Here is a tiny trained network, its code and every weight. The questions are about switching its units off for an input and a class, where a switched-off unit gives its printed mean instead of its output.

import numpy as np


def w(rows, s, z=0):
    codes = np.array(rows[::2]) - 128.0
    scale = np.full(codes.shape[1], s)
    scale[-1] = z or s
    return codes * scale


def norm(h):
    return h / np.sqrt((h * h).mean(-1, keepdims=True) + 1e-5)


def f(y):
    return np.maximum(y, 0)


def log_softmax(a):
    a = a - a.max(-1, keepdims=True)
    return a - np.log(np.exp(a).sum(-1, keepdims=True))


def net(x, mask):
    res = np.array(x, float).reshape(1, 5) / 4 @ E
    u = 0
    for l in range(3):
        y = f(norm(res) @ A[l][:, :-1].T + A[l][:, -1])
        res = res + np.where(mask[u : u + 5], y, B[l][:, -1]) @ B[l][:, :-1]
        u += 5
    return log_softmax(norm(res)[-1] @ U[:, :-1].T + U[:, -1])


A, B = {}, {}
E = w([
[195,48,187,95,159,217],'x0',
[101,111,181,75,94,54],'x1',
[65,120,17,95,245,67],'x2',
[118,127,117,150,128,113],'x3',
[71,193,255,200,231,134],'x4',
],0.0055)
A[0] = w([
[178,209,84,187,131,222,74],'0.n1',
[129,138,90,129,173,133,31],'0.n2',
[186,182,39,176,189,168,86],'0.n3',
[136,77,253,182,34,170,3],'0.n4',
[167,184,51,139,161,175,147],'0.n5',
],0.0071,0.0021)
B[0] = w([
[134,98,191,104,126,66,213],'0.n1',
[22,157,99,159,149,158,163],'0.n2',
[82,83,187,52,157,50,226],'0.n3',
[87,100,78,178,122,105,254],'0.n4',
[253,134,159,73,40,172,218],'0.n5',
],0.0076,0.0044)
A[1] = w([
[148,123,133,195,110,157,164],'1.n1',
[119,130,148,117,121,74,134],'1.n2',
[134,249,93,122,99,146,6],'1.n3',
[125,189,166,146,47,151,53],'1.n4',
[107,171,168,175,192,144,66],'1.n5',
],0.012,0.0014)
B[1] = w([
[56,186,111,155,184,56,216],'1.n1',
[223,95,184,127,210,146,248],'1.n2',
[201,190,147,254,169,12,176],'1.n3',
[111,76,70,155,141,206,253],'1.n4',
[167,172,89,84,4,157,248],'1.n5',
],0.009,0.0039)
A[2] = w([
[93,188,187,109,124,148,6],'2.n1',
[114,101,146,88,171,251,208],'2.n2',
[66,160,104,56,217,148,67],'2.n3',
[100,142,101,105,172,141,57],'2.n4',
[140,102,170,146,128,77,149],'2.n5',
],0.012,0.002)
B[2] = w([
[111,190,167,1,77,77,179],'2.n1',
[143,207,122,203,179,111,246],'2.n2',
[27,61,121,141,125,132,253],'2.n3',
[37,103,183,133,114,131,175],'2.n4',
[165,59,206,21,157,122,219],'2.n5',
],0.009,0.0041)
U = w([
[142,193,86,22,69,131,253],'0',
[1,75,129,197,142,121,75],'1',
[200,107,229,48,223,121,65],'2',
[211,170,171,155,246,33,106],'3',
],0.009,0.0029)

Each question gives the input, the list of numbers given to net, and the class t.
The units are the neurons (one row each of A and B). Each row of codes is followed by its name. A weight is (code - 128) times the scale printed after its matrix; where a second scale follows, it is the last column's (A, B and U).
mask holds one flag per neuron, layer by layer. A switched-off neuron (its flag False) gives its mean, the last column of its row in B, instead of its output. The means were averaged over made-up inputs and are rounded, as every weight is.
A unit's drop is (log p(t) with every unit on - log p(t) with that unit switched off) / (log p(t) with every unit on - log p(t) with every unit switched off).
The circuit of an input: a set's keep is (log p(t) with only the set's units on - log p(t) with every unit switched off) / (log p(t) with every unit on - log p(t) with every unit switched off). Starting from the 12 units with the biggest drops (on a tie, the unit counted first), units are removed one at a time, each time the one whose removal leaves the highest keep (on an exact tie, the one counted first), for as long as the keep stays at least 0.8.
units of the circuit, in order: the units of the circuit, biggest drop first
top k neurons: the k neurons with the biggest drops, biggest first
top k neurons in layer l: the k neurons of layer l with the biggest drops, biggest first
input [6,-4,1,1,-4], class 3: units of the circuit, in order => (2.n2)
input [8,-3,4,6,-2], class 3: top 2 neurons => (2.n2; 0.n5)
input [-4,1,-1,-1,-2], class 3: units of the circuit, in order => (0.n3; 1.n3)
input [3,-6,-8,-4,6], class 1: units of the circuit, in order => (0.n4; 1.n2)
input [-4,-2,-8,2,-5], class 1: units of the circuit, in order => (1.n4; 1.n5)
input [-6,7,0,-4,-4], class 2: units of the circuit, in order => (2.n5; 1.n2)
input [3,-4,6,5,6], class 0: top 2 neurons in layer 0 => (0.n4; 0.n5)
input [-1,-4,-5,-6,1], class 1: top 4 neurons => (0.n3; 1.n4; 0.n4; 1.n1)
input [-3,8,1,5,8], class 0: units of the circuit, in order => (1.n5; 2.n1)
input [-6,2,-5,-4,-1], class 3: units of the circuit, in order => (1.n3; 0.n3)
input [-3,0,-3,-1,-1], class 1: top 4 neurons => (0.n3; 1.n4; 0.n4; 2.n2)
input [0,-6,-7,-5,3], class 1: units of the circuit, in order => (1.n4; 0.n4)
input [1,-5,7,3,-2], class 1: top 2 neurons => (2.n3; 0.n2)
input [-1,4,2,7,0], class 2: top 2 neurons in layer 2 => (2.n5; 2.n2)
input [-4,7,-2,8,-5], class 2: units of the circuit, in order => (1.n2; 2.n5)
input [-3,-5,8,-5,2], class 1: units of the circuit, in order => (2.n3)
input [5,-4,-2,-5,-4], class 3: top 2 neurons in layer 1 => (1.n5; 1.n3)
input [4,-1,8,1,8], class 0: top 4 neurons => (1.n5; 2.n1; 1.n4; 0.n4)
input [5,2,-6,-6,7], class 0: top 2 neurons => (1.n5; 2.n1)
input [0,-4,-3,5,7], class 0: units of the circuit, in order => (1.n5)
input [0,0,-2,-5,3], class 0: units of the circuit, in order => (1.n5; 0.n5)
input [-8,5,0,-6,-3], class 3: top 2 neurons => (1.n3; 0.n3)
input [-2,-5,3,6,-2], class 2: top 2 neurons => (0.n3; 0.n5)
